Here is a tiny trained network, its code and every weight. The questions are about switching its units off for an input and a class, where a switched-off unit gives its printed mean instead of its output.

import numpy as np


def w(rows, s, z=0):
    codes = np.array(rows[::2]) - 128.0
    scale = np.full(codes.shape[1], s)
    scale[-1] = z or s
    return codes * scale


def norm(h):
    return h / np.sqrt((h * h).mean(-1, keepdims=True) + 1e-5)


def f(y):
    return y / 2 * (1 + np.tanh(0.7978845608 * (y + 0.044715 * y**3)))


def log_softmax(a):
    a = a - a.max(-1, keepdims=True)
    return a - np.log(np.exp(a).sum(-1, keepdims=True))


def net(x, mask):
    res = np.array(x, float).reshape(1, 2) / 4 @ E
    u = 0
    for l in range(4):
        y = f(norm(res) @ A[l][:, :-1].T + A[l][:, -1])
        res = res + np.where(mask[u : u + 8], y, B[l][:, -1]) @ B[l][:, :-1]
        u += 8
    return log_softmax(norm(res)[-1] @ U[:, :-1].T + U[:, -1])


A, B = {}, {}
E = w([
[184,77,104],'x0',
[1,83,15],'x1',
],0.008)
A[0] = w([
[50,80,156,193],'0.n0',
[126,1,132,102],'0.n1',
[138,102,245,9],'0.n2',
[135,242,191,36],'0.n3',
[122,222,191,66],'0.n4',
[154,78,101,152],'0.n5',
[171,63,211,113],'0.n6',
[173,65,240,116],'0.n7',
],0.0082,0.0012)
B[0] = w([
[116,254,127,190],'0.n0',
[120,155,199,176],'0.n1',
[96,215,110,201],'0.n2',
[30,142,215,252],'0.n3',
[112,125,174,230],'0.n4',
[224,148,136,155],'0.n5',
[161,99,103,206],'0.n6',
[18,9,113,246],'0.n7',
],0.005,0.0031)
A[1] = w([
[129,15,26,144],'1.n0',
[202,185,202,73],'1.n1',
[121,102,135,135],'1.n2',
[131,93,104,6],'1.n3',
[183,107,88,166],'1.n4',
[190,104,139,153],'1.n5',
[147,132,114,129],'1.n6',
[146,198,4,204],'1.n7',
],0.013,0.0024)
B[1] = w([
[223,94,161,255],'1.n0',
[94,85,79,209],'1.n1',
[158,73,88,136],'1.n2',
[92,214,202,125],'1.n3',
[125,107,204,159],'1.n4',
[34,68,107,172],'1.n5',
[62,73,253,124],'1.n6',
[203,74,58,220],'1.n7',
],0.0051,0.0063)
A[2] = w([
[140,254,195,111],'2.n0',
[157,137,168,235],'2.n1',
[118,148,124,44],'2.n2',
[125,87,179,78],'2.n3',
[124,145,132,5],'2.n4',
[67,118,100,240],'2.n5',
[139,186,161,29],'2.n6',
[164,127,154,132],'2.n7',
],0.014,0.0025)
B[2] = w([
[80,70,190,254],'2.n0',
[79,211,102,204],'2.n1',
[154,101,82,110],'2.n2',
[179,133,149,224],'2.n3',
[110,60,92,101],'2.n4',
[228,203,159,214],'2.n5',
[172,6,127,140],'2.n6',
[176,188,1,162],'2.n7',
],0.0066,0.0042)
A[3] = w([
[167,7,133,135],'3.n0',
[152,153,11,151],'3.n1',
[201,136,163,26],'3.n2',
[177,72,129,70],'3.n3',
[84,61,73,229],'3.n4',
[48,175,188,249],'3.n5',
[114,111,102,192],'3.n6',
[194,119,137,138],'3.n7',
],0.013,0.0021)
B[3] = w([
[2,101,127,254],'3.n0',
[214,68,190,231],'3.n1',
[115,198,148,177],'3.n2',
[65,153,72,196],'3.n3',
[164,200,112,160],'3.n4',
[137,66,133,238],'3.n5',
[188,198,116,137],'3.n6',
[55,236,24,194],'3.n7',
],0.0083,0.0065)
U = w([
[3,136,91,138],'0',
[93,61,223,175],'1',
[108,115,108,86],'2',
[133,79,29,125],'3',
[138,162,135,2],'4',
[214,89,116,172],'5',
[95,178,175,95],'6',
],0.02,0.011)

Each question gives the input, the list of numbers given to net, and the class t.
The units are the neurons (one row each of A and B). Each row of codes is followed by its name. A weight is (code - 128) times the scale printed after its matrix; where a second scale follows, it is the last column's (A, B and U).
mask holds one flag per neuron, layer by layer. A switched-off neuron (its flag False) gives its mean, the last column of its row in B, instead of its output. The means were averaged over made-up inputs and are rounded, as every weight is.
A unit's drop is (log p(t) with every unit on - log p(t) with that unit switched off) / (log p(t) with every unit on - log p(t) with every unit switched off).
unit that matters most: the unit with the biggest drop
top k neurons: the k neurons with the biggest drops, biggest first
top k neurons in layer l: the k neurons of layer l with the biggest drops, biggest first
drop of u: that unit's drop, to one decimal
input [0,-5], class 6: unit that matters most -> 2.n3
input [3,7], class 3: top 3 neurons -> (1.n0; 2.n1; 3.n0)
input [0,-8], class 6: top 4 neurons -> (2.n3; 2.n7; 0.n0; 1.n1)
input [0,-4], class 6: top 3 neurons in layer 0 -> (0.n3; 0.n2; 0.n6)
input [2,-7], class 0: top 2 neurons -> (1.n1; 0.n7)
input [1,1], class 3: top 2 neurons -> (0.n7; 0.n3)
input [-5,2], class 5: top 2 neurons in layer 0 -> (0.n3; 0.n1)
input [0,-7], class 6: top 2 neurons in layer 1 -> (1.n1; 1.n7)
input [1,-8], class 6: top 3 neurons -> (2.n1; 1.n7; 3.n0)
input [5,8], class 3: top 2 neurons in layer 3 -> (3.n0; 3.n1)
input [-7,2], class 1: top 2 neurons -> (3.n7; 3.n5)
input [-6,2], class 1: top 3 neurons -> (3.n7; 1.n1; 3.n5)
input [0,2], class 5: top 3 neurons -> (3.n1; 0.n0; 0.n7)
input [-7,4], class 5: top neuron -> (0.n3)
input [-7,8], class 5: top 2 neurons -> (3.n1; 2.n5)
input [1,5], class 5: top 3 neurons in layer 2 -> (2.n0; 2.n6; 2.n3)
input [-1,8], class 5: drop of 3.n1 -> 0.1
input [4,6], class 3: drop of 0.n7 -> 0.3
input [4,5], class 3: drop of 1.n5 -> 0.1
input [1,-6], class 0: unit that matters most -> 1.n1
